Here is a tiny trained network, its code and every weight. The questions are about switching its units off for an input and a class, where a switched-off unit gives its printed mean instead of its output.

import numpy as np


def w(rows, s, z=0):
    codes = np.array(rows[::2]) - 128.0
    scale = np.full(codes.shape[1], s)
    scale[-1] = z or s
    return codes * scale


def norm(h):
    return h / np.sqrt((h * h).mean(-1, keepdims=True) + 1e-5)


def f(y):
    return np.maximum(y, 0)


def log_softmax(a):
    a = a - a.max(-1, keepdims=True)
    return a - np.log(np.exp(a).sum(-1, keepdims=True))


def net(x, mask):
    res = np.array(x, float).reshape(1, 5) / 4 @ E
    u = 0
    for l in range(3):
        y = f(norm(res) @ A[l][:, :-1].T + A[l][:, -1])
        res = res + np.where(mask[u : u + 3], y, B[l][:, -1]) @ B[l][:, :-1]
        u += 3
    return log_softmax(norm(res)[-1] @ U[:, :-1].T + U[:, -1])


A, B = {}, {}
E = w([
[149,117,79,151,41,68,55,130,166,242,25,126],'x0',
[20,114,159,57,63,179,89,140,153,151,121,60],'x1',
[191,194,103,132,107,63,137,166,219,209,134,120],'x2',
[98,167,165,190,143,117,162,14,110,177,144,205],'x3',
[142,129,31,173,170,174,161,197,133,182,3,95],'x4',
],0.013)
A[0] = w([
[211,160,101,202,206,90,196,102,116,137,124,199,2],'L0N0',
[190,141,131,163,232,112,175,119,80,47,160,207,166],'L0N1',
[212,90,123,95,38,49,5,135,105,72,144,146,78],'L0N2',
],0.025,0.0026)
B[0] = w([
[150,117,247,178,116,125,177,185,170,123,141,157,246],'L0N0',
[182,96,77,145,167,130,184,72,125,145,163,47,251],'L0N1',
[154,114,197,159,93,115,143,145,159,243,105,49,214],'L0N2',
],0.013,0.027)
A[1] = w([
[132,102,71,135,164,164,116,125,88,109,99,91,85],'L1N0',
[123,97,106,227,145,135,121,92,61,153,2,202,123],'L1N1',
[81,51,133,107,65,141,51,125,79,129,60,86,1],'L1N2',
],0.033,0.0053)
B[1] = w([
[62,149,202,91,114,127,70,115,119,112,46,146,203],'L1N0',
[170,79,15,198,143,164,125,35,57,119,178,159,219],'L1N1',
[94,180,231,84,136,114,117,251,178,200,77,66,255],'L1N2',
],0.013,0.016)
A[2] = w([
[130,131,160,47,146,97,95,191,129,53,129,113,32],'L2N0',
[113,154,3,100,150,157,98,140,115,71,123,171,3],'L2N1',
[174,152,140,166,56,51,67,109,152,143,172,236,88],'L2N2',
],0.033,0.0033)
B[2] = w([
[149,185,171,79,87,141,234,128,152,37,143,142,236],'L2N0',
[152,226,81,110,99,107,134,112,233,68,37,117,150],'L2N1',
[63,123,182,33,134,64,136,11,100,180,53,102,254],'L2N2',
],0.013,0.0095)
U = w([
[117,163,182,103,75,100,138,182,196,215,40,74,231],'0',
[44,133,136,126,141,196,33,179,70,124,67,160,62],'1',
[132,66,87,143,121,122,63,180,129,122,132,159,27],'2',
[85,86,56,125,108,123,101,182,136,129,171,169,1],'3',
[231,70,132,223,169,133,197,132,139,119,183,103,167],'4',
[92,135,12,130,86,130,60,62,96,190,69,139,112],'5',
[109,82,170,149,140,112,162,7,78,116,160,169,160],'6',
[86,170,145,73,104,187,151,172,149,30,139,114,104],'7',
],0.013,0.006)

Each question gives the input, the list of numbers given to net, and the class t.
The units are the neurons (one row each of A and B). Each row of codes is followed by its name. A weight is (code - 128) times the scale printed after its matrix; where a second scale follows, it is the last column's (A, B and U).
mask holds one flag per neuron, layer by layer. A switched-off neuron (its flag False) gives its mean, the last column of its row in B, instead of its output. The means were averaged over made-up inputs and are rounded, as every weight is.
A unit's drop is (log p(t) with every unit on - log p(t) with that unit switched off) / (log p(t) with every unit on - log p(t) with every unit switched off).
The circuit of an input: a set's keep is (log p(t) with only the set's units on - log p(t) with every unit switched off) / (log p(t) with every unit on - log p(t) with every unit switched off). Starting from all 9 units, units are removed one at a time, each time the one whose removal leaves the highest keep (on an exact tie, the one counted first), for as long as the keep stays at least 0.8.
units of the circuit, in order: the units of the circuit, biggest drop first
unit that matters most: the unit with the biggest drop
top k neurons: the k neurons with the biggest drops, biggest first
k most important neurons of layer l: the k neurons of layer l with the biggest drops, biggest first
drop of u: that unit's drop, to one decimal
input [-5,3,-8,0,8], class 1: units of the circuit, in order	(L1N0 L0N0 L0N2)
input [7,-3,-5,7,-2], class 6: top 2 neurons	(L2N2 L1N1)
input [-4,-2,-7,-4,-2], class 6: top 3 neurons	(L0N1 L0N0 L1N0)
input [0,5,7,6,5], class 5: most important neuron of layer 1	(L1N2)
input [4,8,5,7,5], class 5: top 3 neurons	(L1N1 L0N2 L0N0)
input [-1,-1,7,8,-6], class 6: units of the circuit, in order	(L1N2 L2N2)
input [-3,3,5,5,0], class 6: top 3 neurons	(L1N2 L0N1 L0N2)
input [-4,0,-8,-3,8], class 1: top 2 neurons	(L1N0 L0N0)
input [8,-8,-7,-1,-1], class 4: top 3 neurons	(L1N2 L1N0 L0N1)
input [0,-8,8,-2,-2], class 4: top 3 neurons	(L0N1 L1N2 L1N0)
input [6,0,4,-3,8], class 5: top 2 neurons	(L1N1 L0N2)
input [2,0,2,4,3], class 6: 2 most important neurons of layer 0	(L0N2 L0N1)
input [6,-4,-4,8,-2], class 6: top 3 neurons	(L2N2 L1N2 L0N2)
input [-3,-5,7,-8,2], class 4: units of the circuit, in order	(L1N2)
input [-1,2,-2,8,7], class 4: top 2 neurons	(L1N0 L0N0)
input [-6,-2,-3,8,-5], class 4: top 2 neurons	(L0N1 L2N2)
input [1,4,-1,8,-2], class 5: 2 most important neurons of layer 2	(L2N1 L2N0)
input [-4,-4,8,-7,3], class 4: drop of L1N2	0.3
input [7,2,-7,3,5], class 5: drop of L2N1	0.0
input [-2,-3,4,0,-4], class 4: drop of L0N1	0.5
input [6,0,-5,8,-2], class 6: unit that matters most	L2N2
